Below is a small trained network, with its code and all its weights. Each question gives an input and a target symbol and asks what happens when units are switched off, that is, made to give their printed mean instead of their output.

import numpy as np


def w(rows, s, z=0):
    codes = np.array(rows[::2]) - 128.0
    scale = np.full(codes.shape[1], s)
    scale[-1] = z or s
    return codes * scale


def norm(h):
    return h / np.sqrt((h * h).mean(-1, keepdims=True) + 1e-5)


def f(y):
    return np.maximum(y, 0)


def softmax(a):
    e = np.exp(a - a.max(-1, keepdims=True))
    return e / e.sum(-1, keepdims=True)


def log_softmax(a):
    a = a - a.max(-1, keepdims=True)
    return a - np.log(np.exp(a).sum(-1, keepdims=True))


def net(x, mask):
    ids = ['ΔΛΞΠΦαβγεζηθμτ'.index(c) for c in x.split()]
    T = len(ids)
    res = E[ids] + P[:T]
    u = 0
    for l in range(2):
        q, k, v = (norm(res) @ M[l].T for M in (Q, K, V))
        z = softmax(np.where(np.tri(T) > 0, q @ k.T / 4**0.5, -1e9)) @ v
        res = res + np.where(mask[u], z, O[l][:, -1]) @ O[l][:, :-1]
        u += 1
        y = f(norm(res) @ A[l][:, :-1].T + A[l][:, -1])
        res = res + np.where(mask[u : u + 4], y, B[l][:, -1]) @ B[l][:, :-1]
        u += 4
    return log_softmax(norm(res)[-1] @ U[:, :-1].T + U[:, -1])


Q, K, V, O, A, B = {}, {}, {}, {}, {}, {}
E = w([
[97,175,184,175,65,78,143,235],'Δ',
[158,130,97,79,170,175,155,171],'Λ',
[124,184,122,95,191,163,185,186],'Ξ',
[140,115,153,125,126,156,23,113],'Π',
[155,228,85,167,128,96,151,117],'Φ',
[155,125,92,114,186,55,112,38],'α',
[97,148,232,90,185,47,120,149],'β',
[170,209,133,79,154,60,95,151],'γ',
[113,210,208,155,8,81,235,6],'ε',
[183,149,111,67,168,170,150,155],'ζ',
[158,153,100,88,161,179,169,171],'η',
[86,40,110,142,63,137,121,218],'θ',
[84,103,70,174,182,45,140,67],'μ',
[177,116,120,71,150,165,156,173],'τ',
],0.014)
P = w([
[2,100,132,64,71,101,9,73],'0',
[101,151,78,78,148,106,74,180],'1',
[114,115,90,97,109,90,99,177],'2',
[133,120,91,111,111,90,120,175],'3',
[141,120,99,125,117,90,131,174],'4',
[152,125,99,140,115,96,145,169],'5',
[153,125,105,150,122,97,150,161],'6',
[158,124,108,167,125,110,154,162],'7',
[164,128,116,171,135,117,158,159],'8',
[169,130,117,179,142,123,167,153],'9',
[166,134,118,188,152,133,170,152],'10',
[167,132,124,183,143,112,173,155],'11',
],0.0065)
Q[0] = w([
[44,113,33,7,103,209,94,108],'0.h0',
[132,175,167,213,156,3,54,85],'0.h0',
[82,165,127,181,77,108,86,87],'0.h0',
[86,108,125,93,78,40,98,126],'0.h0',
],0.0072)
K[0] = w([
[88,168,91,49,55,71,75,172],'0.h0',
[208,104,192,254,184,182,139,123],'0.h0',
[146,121,140,180,143,149,100,154],'0.h0',
[213,65,144,150,114,107,118,154],'0.h0',
],0.0078)
V[0] = w([
[101,173,22,83,100,99,208,154],'0.h0',
[185,160,127,91,143,28,154,144],'0.h0',
[200,2,196,58,121,74,188,132],'0.h0',
[57,103,177,123,140,105,165,142],'0.h0',
],0.0062)
O[0] = w([
[85,116,78,111,50,127,90,140,64],'0.h0',
[128,81,98,119,140,177,94,117,251],'0.h0',
[98,65,199,2,154,139,137,102,47],'0.h0',
[40,132,169,120,151,94,95,120,43],'0.h0',
],0.0083,0.0023)
A[0] = w([
[67,34,115,136,115,170,42,187,2],'0.n0',
[165,80,67,129,110,93,143,90,130],'0.n1',
[95,146,136,105,140,47,100,211,90],'0.n2',
[70,254,137,146,102,150,180,153,141],'0.n3',
],0.0063,0.0052)
B[0] = w([
[100,254,207,252,170,225,202,132,160],'0.n0',
[34,190,110,204,194,183,126,80,213],'0.n1',
[218,163,162,54,161,94,127,114,240],'0.n2',
[172,30,92,121,95,152,104,130,252],'0.n3',
],0.007,0.0026)
Q[1] = w([
[130,93,94,70,116,161,208,177],'1.h0',
[127,159,133,130,125,84,116,157],'1.h0',
[89,62,85,107,169,123,190,167],'1.h0',
[116,122,206,190,102,175,7,130],'1.h0',
],0.015)
K[1] = w([
[1,165,119,96,88,128,33,107],'1.h0',
[157,122,66,141,167,181,116,91],'1.h0',
[80,166,111,50,98,115,46,153],'1.h0',
[179,203,159,176,193,97,195,143],'1.h0',
],0.011)
V[1] = w([
[149,97,163,149,137,254,25,135],'1.h0',
[171,36,139,121,78,81,153,179],'1.h0',
[36,147,142,179,123,220,163,134],'1.h0',
[166,217,109,76,94,195,208,49],'1.h0',
],0.0082)
O[1] = w([
[105,126,198,180,99,197,20,9,228],'1.h0',
[134,68,68,25,157,219,31,253,35],'1.h0',
[188,30,195,226,119,85,152,115,2],'1.h0',
[145,87,87,61,40,56,199,42,136],'1.h0',
],0.0071,0.0041)
A[1] = w([
[1,177,235,224,9,115,127,221,1],'1.n0',
[136,203,139,146,168,87,177,59,46],'1.n1',
[97,132,92,119,205,166,94,156,203],'1.n2',
[143,96,84,72,207,70,148,82,134],'1.n3',
],0.0089,0.0055)
B[1] = w([
[78,155,83,49,157,243,195,255,175],'1.n0',
[59,91,102,114,121,127,92,129,221],'1.n1',
[115,102,181,129,95,67,133,101,254],'1.n2',
[113,122,138,183,174,133,78,96,226],'1.n3',
],0.012,0.0056)
U = w([
[93,113,108,107,148,163,103,205,254],'Δ',
[132,118,155,125,45,86,168,87,215],'Λ',
[92,104,132,155,52,86,70,177,74],'Ξ',
[121,206,167,174,143,190,112,94,134],'Π',
[149,175,52,199,88,118,117,143,90],'Φ',
[14,120,79,172,151,81,125,115,58],'α',
[80,136,209,89,159,62,155,140,84],'β',
[123,255,87,75,164,84,125,116,82],'γ',
[171,68,63,102,184,104,138,132,188],'ε',
[152,128,81,65,122,196,114,54,99],'ζ',
[141,76,87,105,61,152,76,137,127],'η',
[164,81,157,155,142,124,142,144,181],'θ',
[130,170,135,201,161,61,173,164,93],'μ',
[134,59,149,46,133,173,118,93,107],'τ',
],0.015,0.0059)

Each question gives the input, a string of symbols that net reads in full, and the target symbol t.
The units are the heads (4 rows each of Q, K, V and O) and the neurons (one row each of A and B). Each row of codes is followed by its name. A weight is (code - 128) times the scale printed after its matrix; where a second scale follows, it is the last column's (O, A, B and U).
mask holds one flag per unit, layer by layer, with each layer's heads first. A switched-off unit (its flag False) gives its mean, the last column of its rows in O or B, instead of its output. The means were averaged over made-up inputs and are rounded, as every weight is.
A unit's drop is (log p(t) with every unit on - log p(t) with that unit switched off) / (log p(t) with every unit on - log p(t) with every unit switched off).
The circuit of an input: a set's keep is (log p(t) with only the set's units on - log p(t) with every unit switched off) / (log p(t) with every unit on - log p(t) with every unit switched off). Starting from all 10 units, units are removed one at a time, each time the one whose removal leaves the highest keep (on an exact tie, the one counted first), for as long as the keep stays at least 0.8.
units of the circuit, in order: the units of the circuit, biggest drop first
most important unit: the unit with the biggest drop
top k neurons: the k neurons with the biggest drops, biggest first
top k neurons in layer l: the k neurons of layer l with the biggest drops, biggest first
input Π Π ε Φ β Π Π α Π, target α: most important unit -> 1.h0
input ζ μ β ε μ ε ζ Π β Π, target β: units of the circuit, in order -> (0.h0 1.n2 1.h0)
input α η Λ, target α: units of the circuit, in order -> (1.h0 0.n1 1.n1)
input Π γ Φ τ θ Ξ ζ γ ε μ α Λ, target Π: units of the circuit, in order -> (1.h0 0.n0 0.n2 0.h0)
input θ η Ξ ζ, target θ: units of the circuit, in order -> (1.h0 0.n0)
input β γ ε θ τ γ Π Π Π Λ, target β: units of the circuit, in order -> (1.n2 0.n0 0.h0 1.h0)
input β Δ ζ Π τ α ζ, target β: top 3 neurons -> (1.n2 0.n0 0.n2)
input Π γ Δ Π Π α Π, target α: units of the circuit, in order -> (1.h0 1.n1 0.n1)
input ζ μ ζ θ θ Λ μ γ γ Π μ Π, target μ: units of the circuit, in order -> (0.h0 1.h0)
input ε β η Φ Ξ τ Π ε γ μ Π, target ε: top 2 neurons in layer 0 -> (0.n1 0.n0)
input ζ γ Π Ξ, target ζ: units of the circuit, in order -> (1.h0 0.h0)
input α μ γ Λ Π Λ ζ Π Π γ Π, target γ: units of the circuit, in order -> (1.h0 0.h0)
input Φ Π θ Π Φ η Λ γ γ θ α, target α: top 2 neurons -> (0.n1 1.n1)
input Π μ ε γ γ γ Δ γ ε μ γ, target ε: units of the circuit, in order -> (1.h0 0.n3)
input Π α Π Φ, target Φ: units of the circuit, in order -> (0.n3)
input Π γ Π γ τ γ Π, target γ: units of the circuit, in order -> (0.h0 1.h0)
input α ε ε β β γ Π Λ η, target α: top 2 neurons -> (0.n2 1.n1)
input β Π Π Δ θ Π, target Δ: top 2 neurons -> (0.n2 0.n3)
input Ξ Δ Φ η γ ζ Π ζ, target Ξ: top 2 neurons -> (0.n3 1.n2)
input Φ α τ ε α γ γ ε Π Π η, target Φ: most important unit -> 0.h0
input Λ ε ε α Π, target Π: top 2 neurons in layer 0 -> (0.n0 0.n3)
input α ζ Π γ Φ ε γ γ τ Π Π Ξ, target α: top 3 neurons -> (1.n1 0.n1 1.n0)
input η β γ Π Π Λ Π β Π ζ, target η: top 2 neurons -> (0.n3 0.n1)
input Π ζ μ Π, target ζ: top 3 neurons -> (1.n2 0.n1 0.n2)
